Here is a tiny trained network, its code and every weight. The questions are about switching its units off for an input and a target symbol, where a switched-off unit gives its printed mean instead of its output.

import numpy as np


def w(rows, s, z=0):
    codes = np.array(rows[::2]) - 128.0
    scale = np.full(codes.shape[1], s)
    scale[-1] = z or s
    return codes * scale


def norm(h):
    return h / np.sqrt((h * h).mean(-1, keepdims=True) + 1e-5)


def f(y):
    return np.maximum(y, 0)


def softmax(a):
    e = np.exp(a - a.max(-1, keepdims=True))
    return e / e.sum(-1, keepdims=True)


def log_softmax(a):
    a = a - a.max(-1, keepdims=True)
    return a - np.log(np.exp(a).sum(-1, keepdims=True))


def net(x, mask):
    ids = ['ΣΦΨαελμξτ'.index(c) for c in x.split()]
    T = len(ids)
    res = E[ids] + P[:T]
    r = norm(res)
    for j in range(2):
        rows = slice(2 * j, 2 * j + 2)
        q, k, v = (r @ M[0][rows].T for M in (Q, K, V))
        z = softmax(np.where(np.tri(T) > 0, q @ k.T / 2**0.5, -1e9)) @ v
        o = O[0][rows]
        res = res + np.where(mask[j], z, o[:, -1]) @ o[:, :-1]
    y = f(norm(res) @ A[0][:, :-1].T + A[0][:, -1])
    res = res + np.where(mask[2:18], y, B[0][:, -1]) @ B[0][:, :-1]
    return log_softmax(norm(res)[-1] @ U[:, :-1].T + U[:, -1])


Q, K, V, O, A, B = {}, {}, {}, {}, {}, {}
E = w([
[88,138,255,165],'Σ',
[137,78,119,84],'Φ',
[54,155,168,188],'Ψ',
[198,95,149,130],'α',
[53,202,170,104],'ε',
[134,116,163,177],'λ',
[122,121,17,93],'μ',
[143,166,75,172],'ξ',
[111,121,112,149],'τ',
],0.029)
P = w([
[3,138,227,34],'0',
[59,103,214,22],'1',
[83,45,152,14],'2',
[57,59,133,65],'3',
[63,57,114,80],'4',
[69,59,120,79],'5',
[74,108,107,78],'6',
],0.004)
Q[0] = w([
[90,129,92,132],'head 1',
[105,153,131,67],'head 1',
[79,62,63,94],'head 2',
[103,5,221,98],'head 2',
],0.025)
K[0] = w([
[115,125,66,160],'head 1',
[134,134,108,98],'head 1',
[90,73,120,64],'head 2',
[139,4,29,218],'head 2',
],0.02)
V[0] = w([
[73,168,58,53],'head 1',
[176,239,185,9],'head 1',
[163,111,158,105],'head 2',
[200,173,127,136],'head 2',
],0.014)
O[0] = w([
[78,41,55,63,131],'head 1',
[153,248,81,1,2],'head 1',
[149,203,103,95,76],'head 2',
[173,179,174,62,14],'head 2',
],0.0091,0.0059)
A[0] = w([
[139,170,67,79,134],'neuron 1',
[169,120,54,183,103],'neuron 2',
[96,178,105,106,2],'neuron 3',
[155,132,133,120,60],'neuron 4',
[141,74,82,95,42],'neuron 5',
[207,125,139,99,109],'neuron 6',
[142,232,143,196,86],'neuron 7',
[118,128,235,81,121],'neuron 8',
[140,212,134,113,82],'neuron 9',
[144,174,4,171,141],'neuron 10',
[205,91,159,132,54],'neuron 11',
[69,204,102,106,18],'neuron 12',
[56,170,139,118,128],'neuron 13',
[126,162,149,42,107],'neuron 14',
[136,148,32,181,85],'neuron 15',
[111,170,54,217,51],'neuron 16',
],0.018,0.0052)
B[0] = w([
[93,114,28,114,177],'neuron 1',
[213,85,130,162,216],'neuron 2',
[69,175,146,109,149],'neuron 3',
[151,118,116,97,137],'neuron 4',
[138,188,27,168,195],'neuron 5',
[195,115,80,44,172],'neuron 6',
[203,138,32,226,233],'neuron 7',
[47,173,252,113,253],'neuron 8',
[228,111,116,86,170],'neuron 9',
[137,62,214,30,200],'neuron 10',
[232,71,75,126,187],'neuron 11',
[124,153,162,36,175],'neuron 12',
[143,126,87,32,250],'neuron 13',
[113,200,139,194,187],'neuron 14',
[142,93,228,84,199],'neuron 15',
[38,216,155,121,232],'neuron 16',
],0.027,0.0053)
U = w([
[150,197,229,137,2],'Σ',
[107,135,40,152,14],'Φ',
[34,160,126,162,100],'Ψ',
[216,176,127,106,199],'α',
[118,189,126,26,116],'ε',
[152,151,139,215,146],'λ',
[104,36,98,70,185],'μ',
[143,57,230,82,172],'ξ',
[95,10,152,180,152],'τ',
],0.014,0.0045)

Each question gives the input, a string of symbols that net reads in full, and the target symbol t.
The units are the heads (2 rows each of Q, K, V and O) and the neurons (one row each of A and B). Each row of codes is followed by its name. A weight is (code - 128) times the scale printed after its matrix; where a second scale follows, it is the last column's (O, A, B and U).
mask holds one flag per unit, heads first, then neurons. A switched-off unit (its flag False) gives its mean, the last column of its rows in O or B, instead of its output. The means were averaged over made-up inputs and are rounded, as every weight is.
A unit's drop is (log p(t) with every unit on - log p(t) with that unit switched off) / (log p(t) with every unit on - log p(t) with every unit switched off).
The circuit of an input: a set's keep is (log p(t) with only the set's units on - log p(t) with every unit switched off) / (log p(t) with every unit on - log p(t) with every unit switched off). Starting from the 12 units with the biggest drops (on a tie, the unit counted first), units are removed one at a time, each time the one whose removal leaves the highest keep (on an exact tie, the one counted first), for as long as the keep stays at least 0.8.
units of the circuit, in order: the units of the circuit, biggest drop first
top k neurons: the k neurons with the biggest drops, biggest first
heads that matter: for each layer, one digit per head in row order, 1 if its drop is at least 0.15 and else 0, layers parted by /
drop when u is switched off: that unit's drop, to one decimal
input Ψ τ τ ξ, target τ: units of the circuit, in order -> [head 1]
input ε α α Ψ, target α: heads that matter -> 11
input α α τ Ψ, target τ: heads that matter -> 10
input Σ μ μ α Ψ, target μ: top 3 neurons -> [neuron 13; neuron 8; neuron 14]
input Ψ Σ ξ, target ξ: heads that matter -> 00
input ε τ ξ λ, target λ: top 3 neurons -> [neuron 7; neuron 10; neuron 15]
input Ψ α Ψ α, target α: heads that matter -> 11
input τ μ ξ λ, target λ: heads that matter -> 10
input α Ψ α τ Φ, target τ: heads that matter -> 01
input α τ Φ, target Φ: heads that matter -> 00
input μ τ ε λ Ψ τ λ, target τ: heads that matter -> 01
input τ Φ Ψ, target τ: top 3 neurons -> [neuron 8; neuron 5; neuron 14]
input ε α Ψ, target ε: heads that matter -> 00
input α μ ε μ Ψ, target μ: units of the circuit, in order -> [head 1]
input α Φ μ ε Σ Ψ, target ε: drop when neuron 7 is switched off -> 0.1
input α Ψ α, target α: drop when head 1 is switched off -> 0.4
input Σ Φ ξ Φ, target Φ: drop when neuron 5 is switched off -> 0.3
